Here is a tiny trained network, its code and every weight. The questions are about switching its units off for an input and a target symbol, where a switched-off unit gives its printed mean instead of its output.

import numpy as np


def w(rows, s, z=0):
    codes = np.array(rows[::2]) - 128.0
    scale = np.full(codes.shape[1], s)
    scale[-1] = z or s
    return codes * scale


def f(y):
    return np.maximum(y, 0)


def softmax(a):
    e = np.exp(a - a.max(-1, keepdims=True))
    return e / e.sum(-1, keepdims=True)


def log_softmax(a):
    a = a - a.max(-1, keepdims=True)
    return a - np.log(np.exp(a).sum(-1, keepdims=True))


def net(x, mask):
    ids = ['βδζηθμσ'.index(c) for c in x.split()]
    T = len(ids)
    res = E[ids] + P[:T]
    r = res
    for j in range(2):
        rows = slice(3 * j, 3 * j + 3)
        q, k, v = (r @ M[0][rows].T for M in (Q, K, V))
        z = softmax(np.where(np.tri(T) > 0, q @ k.T / 3**0.5, -1e9)) @ v
        o = O[0][rows]
        res = res + np.where(mask[j], z, o[:, -1]) @ o[:, :-1]
    y = f(res @ A[0][:, :-1].T + A[0][:, -1])
    res = res + np.where(mask[2:14], y, B[0][:, -1]) @ B[0][:, :-1]
    return log_softmax(res[-1] @ U[:, :-1].T + U[:, -1])


Q, K, V, O, A, B = {}, {}, {}, {}, {}, {}
E = w([
[136,96,170,151],'β',
[140,98,200,127],'δ',
[113,139,164,98],'ζ',
[105,60,140,114],'η',
[115,143,151,138],'θ',
[156,136,136,195],'μ',
[4,124,105,166],'σ',
],0.019)
P = w([
[254,46,56,202],'0',
[64,185,100,141],'1',
[96,155,150,126],'2',
[56,127,110,172],'3',
[73,131,144,146],'4',
[132,88,125,181],'5',
[83,112,118,176],'6',
[103,99,131,179],'7',
[64,129,116,170],'8',
[129,94,187,123],'9',
],0.0071)
Q[0] = w([
[161,169,94,8],'h0',
[199,176,75,82],'h0',
[77,161,100,162],'h0',
[82,106,208,190],'h1',
[167,179,130,84],'h1',
[214,153,111,167],'h1',
],0.011)
K[0] = w([
[129,239,160,56],'h0',
[92,174,166,151],'h0',
[31,153,119,129],'h0',
[219,66,104,199],'h1',
[2,140,149,93],'h1',
[33,127,123,146],'h1',
],0.0081)
V[0] = w([
[37,125,10,209],'h0',
[178,60,62,84],'h0',
[170,89,149,84],'h0',
[121,39,124,68],'h1',
[165,84,181,126],'h1',
[78,120,166,60],'h1',
],0.012)
O[0] = w([
[238,1,144,118,254],'h0',
[49,83,204,43,89],'h0',
[37,151,165,115,87],'h0',
[66,89,99,114,134],'h1',
[52,145,213,223,192],'h1',
[67,83,4,144,67],'h1',
],0.0089,0.0087)
A[0] = w([
[113,100,249,183,81],'n0',
[192,84,67,170,111],'n1',
[161,193,170,255,81],'n2',
[79,213,97,116,85],'n3',
[78,94,38,147,96],'n4',
[181,201,103,195,100],'n5',
[150,139,97,125,74],'n6',
[155,96,157,199,41],'n7',
[75,106,166,180,48],'n8',
[86,184,181,113,3],'n9',
[181,128,84,78,82],'n10',
[147,96,52,144,65],'n11',
],0.0085,0.0056)
B[0] = w([
[78,124,1,66,252],'n0',
[84,153,147,155,217],'n1',
[149,187,85,70,209],'n2',
[113,113,106,221,137],'n3',
[178,55,182,215,136],'n4',
[76,111,191,64,149],'n5',
[108,140,133,47,130],'n6',
[120,180,148,29,205],'n7',
[164,113,67,88,168],'n8',
[134,138,45,190,147],'n9',
[149,105,158,139,144],'n10',
[141,217,160,140,156],'n11',
],0.0079,0.014)
U = w([
[127,116,138,89,117],'β',
[142,126,89,134,111],'δ',
[84,146,254,159,255],'ζ',
[53,53,254,77,105],'η',
[136,142,201,119,179],'θ',
[148,152,203,27,5],'μ',
[203,51,137,112,151],'σ',
],0.0075,0.0051)

Each question gives the input, a string of symbols that net reads in full, and the target symbol t.
The units are the heads (3 rows each of Q, K, V and O) and the neurons (one row each of A and B). Each row of codes is followed by its name. A weight is (code - 128) times the scale printed after its matrix; where a second scale follows, it is the last column's (O, A, B and U).
mask holds one flag per unit, heads first, then neurons. A switched-off unit (its flag False) gives its mean, the last column of its rows in O or B, instead of its output. The means were averaged over made-up inputs and are rounded, as every weight is.
A unit's drop is (log p(t) with every unit on - log p(t) with that unit switched off) / (log p(t) with every unit on - log p(t) with every unit switched off).
The circuit of an input: a set's keep is (log p(t) with only the set's units on - log p(t) with every unit switched off) / (log p(t) with every unit on - log p(t) with every unit switched off). Starting from the 12 units with the biggest drops (on a tie, the unit counted first), units are removed one at a time, each time the one whose removal leaves the highest keep (on an exact tie, the one counted first), for as long as the keep stays at least 0.8.
circuit, biggest first: the units of the circuit, biggest drop first
k most important neurons: the k neurons with the biggest drops, biggest first
which heads matter: for each layer, one digit per head in row order, 1 if its drop is at least 0.15 and else 0, layers parted by /
drop when u is switched off: that unit's drop, to one decimal
input μ η δ η ζ δ, target μ: which heads matter	01
input η δ θ β σ, target η: which heads matter	11
input δ ζ η θ η β, target δ: 3 most important neurons	n0, n8, n9
input μ δ δ ζ δ ζ σ σ, target μ: 3 most important neurons	n7, n2, n5
input σ σ σ β, target σ: which heads matter	10
input μ σ μ β μ σ μ ζ δ, target μ: circuit, biggest first	h1, n2, n7
input ζ ζ β σ ζ δ ζ ζ, target ζ: circuit, biggest first	n0, h0
input μ θ θ δ μ μ θ, target μ: 2 most important neurons	n2, n5
input σ σ θ θ, target σ: circuit, biggest first	h0
input δ σ θ σ θ β δ, target δ: 2 most important neurons	n0, n9
input η θ ζ σ, target σ: 2 most important neurons	n8, n4
input η μ δ β μ θ η δ, target η: 2 most important neurons	n2, n11
input μ δ δ θ δ β, target μ: drop when h1 is switched off	0.7
input η σ σ μ σ δ β σ θ β, target η: drop when n2 is switched off	0.3
input σ σ σ δ σ β ζ, target σ: drop when h0 is switched off	0.4
input σ ζ μ μ δ β μ ζ σ, target σ: drop when n5 is switched off	0.0
input η δ δ μ ζ δ σ β η, target η: most important neuron	n2
input μ δ ζ μ, target μ: 2 most important neurons	n2, n5
